Below are the code and all the weights of a small trained network. Each question names an input and a class and asks about switching units off, where a switched-off unit gives its printed mean instead of its output.

import numpy as np


def w(rows, s, z=0):
    codes = np.array(rows[::2]) - 128.0
    scale = np.full(codes.shape[1], s)
    scale[-1] = z or s
    return codes * scale


def f(y):
    return np.maximum(y, 0)


def log_softmax(a):
    a = a - a.max(-1, keepdims=True)
    return a - np.log(np.exp(a).sum(-1, keepdims=True))


def net(x, mask):
    res = np.array(x, float).reshape(1, 8) / 4 @ E
    y = f(res @ A[0][:, :-1].T + A[0][:, -1])
    res = res + np.where(mask, y, B[0][:, -1]) @ B[0][:, :-1]
    return log_softmax(res[-1] @ U[:, :-1].T + U[:, -1])


A, B = {}, {}
E = w([
[125,160,108,216,201,138,38,133,170,170,128,201],'x0',
[126,128,126,130,127,126,128,126,125,127,126,130],'x1',
[129,129,125,130,126,124,128,126,128,128,125,127],'x2',
[107,96,125,114,152,97,50,144,60,183,97,38],'x3',
[125,127,131,131,128,131,130,130,123,128,127,131],'x4',
[251,187,125,137,229,130,195,141,59,181,153,118],'x5',
[128,128,129,129,127,123,128,129,126,128,125,129],'x6',
[127,127,131,127,129,130,128,129,127,128,130,128],'x7',
],0.015)
A[0] = w([
[139,134,136,99,91,147,112,135,107,153,140,118,89],'neuron 1',
[110,105,130,136,152,102,153,131,138,138,156,153,85],'neuron 2',
[130,134,123,147,160,126,52,126,134,153,115,126,29],'neuron 3',
[91,118,123,125,117,122,95,123,132,125,156,125,132],'neuron 4',
[65,92,131,110,39,128,35,130,158,108,120,110,211],'neuron 5',
[142,137,125,139,120,113,122,127,133,117,125,118,88],'neuron 6',
[94,112,125,146,112,122,107,147,128,105,110,167,127],'neuron 7',
[191,162,115,142,176,109,192,119,109,143,124,149,65],'neuron 8',
[140,141,121,136,147,124,77,130,152,145,126,166,141],'neuron 9',
[102,132,120,143,67,136,131,125,151,113,126,132,188],'neuron 10',
[111,122,116,166,167,126,68,142,115,140,122,126,20],'neuron 11',
[133,120,132,138,146,137,127,104,128,130,132,124,92],'neuron 12',
[133,126,97,149,52,82,108,105,160,128,105,154,157],'neuron 13',
[117,118,131,155,175,133,10,123,88,160,122,97,2],'neuron 14',
[130,134,123,131,83,120,221,124,154,100,130,135,194],'neuron 15',
[128,149,131,187,164,131,124,130,179,125,129,245,88],'neuron 16',
[141,112,119,134,99,106,124,115,126,132,97,126,77],'neuron 17',
[133,116,133,93,92,146,209,127,145,110,129,142,213],'neuron 18',
[113,105,121,111,114,119,113,130,55,140,117,2,101],'neuron 19',
[104,139,130,132,111,118,114,122,188,112,120,151,153],'neuron 20',
[119,115,139,129,96,124,115,133,156,133,137,147,172],'neuron 21',
],0.02,0.0084)
B[0] = w([
[126,140,124,133,141,127,131,133,135,121,121,107,146],'neuron 1',
[131,132,144,139,120,140,132,108,120,124,111,120,137],'neuron 2',
[129,125,126,118,114,89,137,136,125,138,141,174,169],'neuron 3',
[108,134,139,124,122,142,130,127,137,131,138,113,162],'neuron 4',
[3,120,126,129,147,140,128,130,102,125,114,128,253],'neuron 5',
[125,127,143,132,136,129,123,125,126,127,136,126,128],'neuron 6',
[144,132,131,127,117,128,129,126,183,125,136,121,170],'neuron 7',
[178,127,130,128,145,126,129,130,68,127,132,126,224],'neuron 8',
[117,140,126,145,140,176,127,129,127,119,147,156,172],'neuron 9',
[96,116,129,126,126,128,126,116,134,131,131,136,182],'neuron 10',
[133,133,127,130,104,94,131,132,121,122,138,159,166],'neuron 11',
[129,123,112,130,110,135,129,122,109,132,108,134,134],'neuron 12',
[152,137,127,122,109,139,127,139,200,128,140,126,180],'neuron 13',
[142,144,129,125,85,61,135,120,112,121,145,173,192],'neuron 14',
[113,122,116,128,101,89,123,124,101,137,159,178,201],'neuron 15',
[119,114,127,125,171,205,124,130,135,129,102,88,214],'neuron 16',
[111,136,124,125,127,150,136,132,129,140,149,110,139],'neuron 17',
[119,145,137,126,108,73,121,128,106,124,125,168,204],'neuron 18',
[153,116,129,127,142,156,123,127,144,135,111,39,226],'neuron 19',
[143,136,120,132,114,126,130,126,193,131,133,131,178],'neuron 20',
[132,136,136,142,115,113,137,133,166,122,111,131,164],'neuron 21',
],0.039,0.038)
U = w([
[37,148,144,119,49,44,167,112,169,140,149,192,210],'0',
[234,173,143,123,112,47,193,121,26,171,165,192,179],'1',
[44,93,150,99,116,110,145,128,171,174,49,14,64],'2',
[247,115,150,96,157,105,170,142,83,209,61,2,140],'3',
[81,113,129,171,168,215,142,111,234,136,72,154,136],'4',
[230,129,124,180,240,232,159,111,83,158,81,165,1],'5',
],0.0067,0.0041)

Each question gives the input, the list of numbers given to net, and the class t.
The units are the neurons (one row each of A and B). Each row of codes is followed by its name. A weight is (code - 128) times the scale printed after its matrix; where a second scale follows, it is the last column's (A, B and U).
mask holds one flag per neuron, in row order. A switched-off neuron (its flag False) gives its mean, the last column of its row in B, instead of its output. The means were averaged over made-up inputs and are rounded, as every weight is.
A unit's drop is (log p(t) with every unit on - log p(t) with that unit switched off) / (log p(t) with every unit on - log p(t) with every unit switched off).
The circuit of an input: a set's keep is (log p(t) with only the set's units on - log p(t) with every unit switched off) / (log p(t) with every unit on - log p(t) with every unit switched off). Starting from the 12 units with the biggest drops (on a tie, the unit counted first), units are removed one at a time, each time the one whose removal leaves the highest keep (on an exact tie, the one counted first), for as long as the keep stays at least 0.8.
circuit, biggest first: the units of the circuit, biggest drop first
unit that matters most: the unit with the biggest drop
k most important neurons: the k neurons with the biggest drops, biggest first
drop when u is switched off: that unit's drop, to one decimal
input [0,1,0,3,-2,-2,8,-4], class 2: unit that matters most	neuron 15
input [-8,-2,-6,1,-1,0,7,-6], class 2: 3 most important neurons	[neuron 19; neuron 8; neuron 14]
input [3,-4,-6,-8,8,1,-8,-7], class 5: circuit, biggest first	[neuron 16; neuron 5]
input [6,5,-1,-1,-8,1,8,2], class 5: circuit, biggest first	[neuron 16; neuron 5]
input [0,4,-3,1,-1,-7,1,8], class 2: 4 most important neurons	[neuron 5; neuron 15; neuron 14; neuron 18]
input [-6,2,3,1,-8,8,2,-8], class 3: 2 most important neurons	[neuron 19; neuron 14]
input [1,-8,6,4,-3,1,-5,-5], class 1: 3 most important neurons	[neuron 5; neuron 16; neuron 14]
input [7,4,5,0,-7,6,-8,-7], class 5: 4 most important neurons	[neuron 16; neuron 18; neuron 15; neuron 9]
input [-6,-8,8,1,-5,2,3,-6], class 3: 2 most important neurons	[neuron 19; neuron 5]
input [8,8,4,-3,6,0,2,-8], class 4: 2 most important neurons	[neuron 16; neuron 8]
input [8,5,2,1,2,4,-3,-2], class 1: 2 most important neurons	[neuron 14; neuron 3]
input [1,-5,-1,-5,1,-7,8,-8], class 4: 2 most important neurons	[neuron 16; neuron 14]
input [7,8,2,1,-8,1,4,5], class 1: 2 most important neurons	[neuron 14; neuron 5]
input [-7,-3,5,1,5,-3,7,4], class 2: 2 most important neurons	[neuron 19; neuron 14]
input [2,5,-4,-6,3,0,-5,8], class 4: circuit, biggest first	[neuron 16]
input [-7,5,-8,1,-6,5,2,0], class 3: drop when neuron 8 is switched off	0.0
input [1,-8,8,3,-4,6,-5,1], class 1: drop when neuron 16 is switched off	0.5
input [-5,8,-5,1,-1,-5,6,8], class 2: drop when neuron 19 is switched off	1.1
